Here is a tiny trained network, its code and every weight. The questions are about switching its units off for an input and a class, where a switched-off unit gives its printed mean instead of its output.

import numpy as np


def w(rows, s, z=0):
    codes = np.array(rows[::2]) - 128.0
    scale = np.full(codes.shape[1], s)
    scale[-1] = z or s
    return codes * scale


def f(y):
    return np.maximum(y, 0)


def log_softmax(a):
    a = a - a.max(-1, keepdims=True)
    return a - np.log(np.exp(a).sum(-1, keepdims=True))


def net(x, mask):
    res = np.array(x, float).reshape(1, 5) / 4 @ E
    y = f(res @ A[0][:, :-1].T + A[0][:, -1])
    res = res + np.where(mask, y, B[0][:, -1]) @ B[0][:, :-1]
    return log_softmax(res[-1] @ U[:, :-1].T + U[:, -1])


A, B = {}, {}
E = w([
[128,128,128,128],'x0',
[155,222,173,30],'x1',
[7,176,99,136],'x2',
[128,128,128,128],'x3',
[179,175,8,171],'x4',
],0.016)
A[0] = w([
[205,150,119,195,148],'N0',
[9,120,162,93,166],'N1',
[132,187,187,94,158],'N2',
[153,203,147,63,152],'N3',
[99,154,108,108,88],'N4',
[185,46,215,94,162],'N5',
[35,132,146,115,123],'N6',
[240,129,86,145,150],'N7',
[201,147,73,146,120],'N8',
[141,49,90,152,251],'N9',
[75,190,69,145,82],'N10',
[220,153,137,184,131],'N11',
[64,133,196,154,127],'N12',
[156,229,166,90,129],'N13',
[242,84,161,131,242],'N14',
[105,53,127,239,255],'N15',
[187,164,57,134,113],'N16',
[140,157,21,120,129],'N17',
[78,192,45,136,66],'N18',
[155,222,136,16,129],'N19',
[82,93,168,100,220],'N20',
[147,85,196,124,186],'N21',
[140,160,161,103,125],'N22',
[105,159,181,99,123],'N23',
[137,121,162,152,102],'N24',
[53,187,132,166,129],'N25',
[162,71,193,115,205],'N26',
[8,135,150,112,112],'N27',
[100,174,26,128,115],'N28',
],0.015,0.0097)
B[0] = w([
[145,97,93,94,189],'N0',
[58,187,121,159,219],'N1',
[109,166,190,122,195],'N2',
[152,148,201,99,207],'N3',
[166,160,143,150,151],'N4',
[140,90,216,164,218],'N5',
[101,178,60,147,191],'N6',
[117,98,71,44,213],'N7',
[173,165,57,57,193],'N8',
[98,60,93,130,214],'N9',
[210,134,173,196,189],'N10',
[123,135,83,80,188],'N11',
[66,150,87,134,183],'N12',
[133,217,196,79,206],'N13',
[105,75,167,67,238],'N14',
[105,60,70,182,251],'N15',
[186,151,74,83,195],'N16',
[227,113,114,136,203],'N17',
[210,118,197,190,194],'N18',
[155,254,160,80,232],'N19',
[38,125,123,140,195],'N20',
[90,94,165,146,190],'N21',
[141,143,183,121,165],'N22',
[95,167,168,144,175],'N23',
[116,129,136,133,141],'N24',
[178,172,121,194,193],'N25',
[84,42,195,137,201],'N26',
[91,194,68,139,208],'N27',
[197,83,130,180,203],'N28',
],0.012,0.025)
U = w([
[77,45,169,150,160],'0',
[60,151,61,181,253],'1',
[136,84,41,75,103],'2',
[194,95,113,215,117],'3',
[111,129,234,85,134],'4',
[90,229,134,127,80],'5',
[169,179,113,4,84],'6',
[220,196,165,145,71],'7',
],0.014,0.0037)

Each question gives the input, the list of numbers given to net, and the class t.
The units are the neurons (one row each of A and B). Each row of codes is followed by its name. A weight is (code - 128) times the scale printed after its matrix; where a second scale follows, it is the last column's (A, B and U).
mask holds one flag per neuron, in row order. A switched-off neuron (its flag False) gives its mean, the last column of its row in B, instead of its output. The means were averaged over made-up inputs and are rounded, as every weight is.
A unit's drop is (log p(t) with every unit on - log p(t) with that unit switched off) / (log p(t) with every unit on - log p(t) with every unit switched off).
The circuit of an input: a set's keep is (log p(t) with only the set's units on - log p(t) with every unit switched off) / (log p(t) with every unit on - log p(t) with every unit switched off). Starting from the 12 units with the biggest drops (on a tie, the unit counted first), units are removed one at a time, each time the one whose removal leaves the highest keep (on an exact tie, the one counted first), for as long as the keep stays at least 0.8.
units of the circuit, in order: the units of the circuit, biggest drop first
top k neurons: the k neurons with the biggest drops, biggest first
drop when u is switched off: that unit's drop, to one decimal
input [-3,5,1,6,-8], class 5: units of the circuit, in order : (N1)
input [-7,0,-1,-1,4], class 2: top 2 neurons : (N19; N13)
input [5,-3,0,2,-7], class 0: top 2 neurons : (N26; N5)
input [7,7,1,-3,7], class 7: top 2 neurons : (N18; N28)
input [-8,6,-8,-7,0], class 4: top 2 neurons : (N5; N26)
input [-1,8,6,6,1], class 7: top 2 neurons : (N18; N10)
input [-5,0,7,-4,2], class 3: top 2 neurons : (N19; N13)
input [5,5,7,-5,1], class 7: top 2 neurons : (N18; N10)
input [-6,-3,7,1,7], class 3: drop when N17 is switched off : 0.0
input [-2,4,0,8,5], class 6: drop when N25 is switched off : 0.1
input [-4,0,2,-2,6], class 3: drop when N19 is switched off : 0.4
input [0,-1,7,-1,1], class 3: drop when N18 is switched off : 0.3
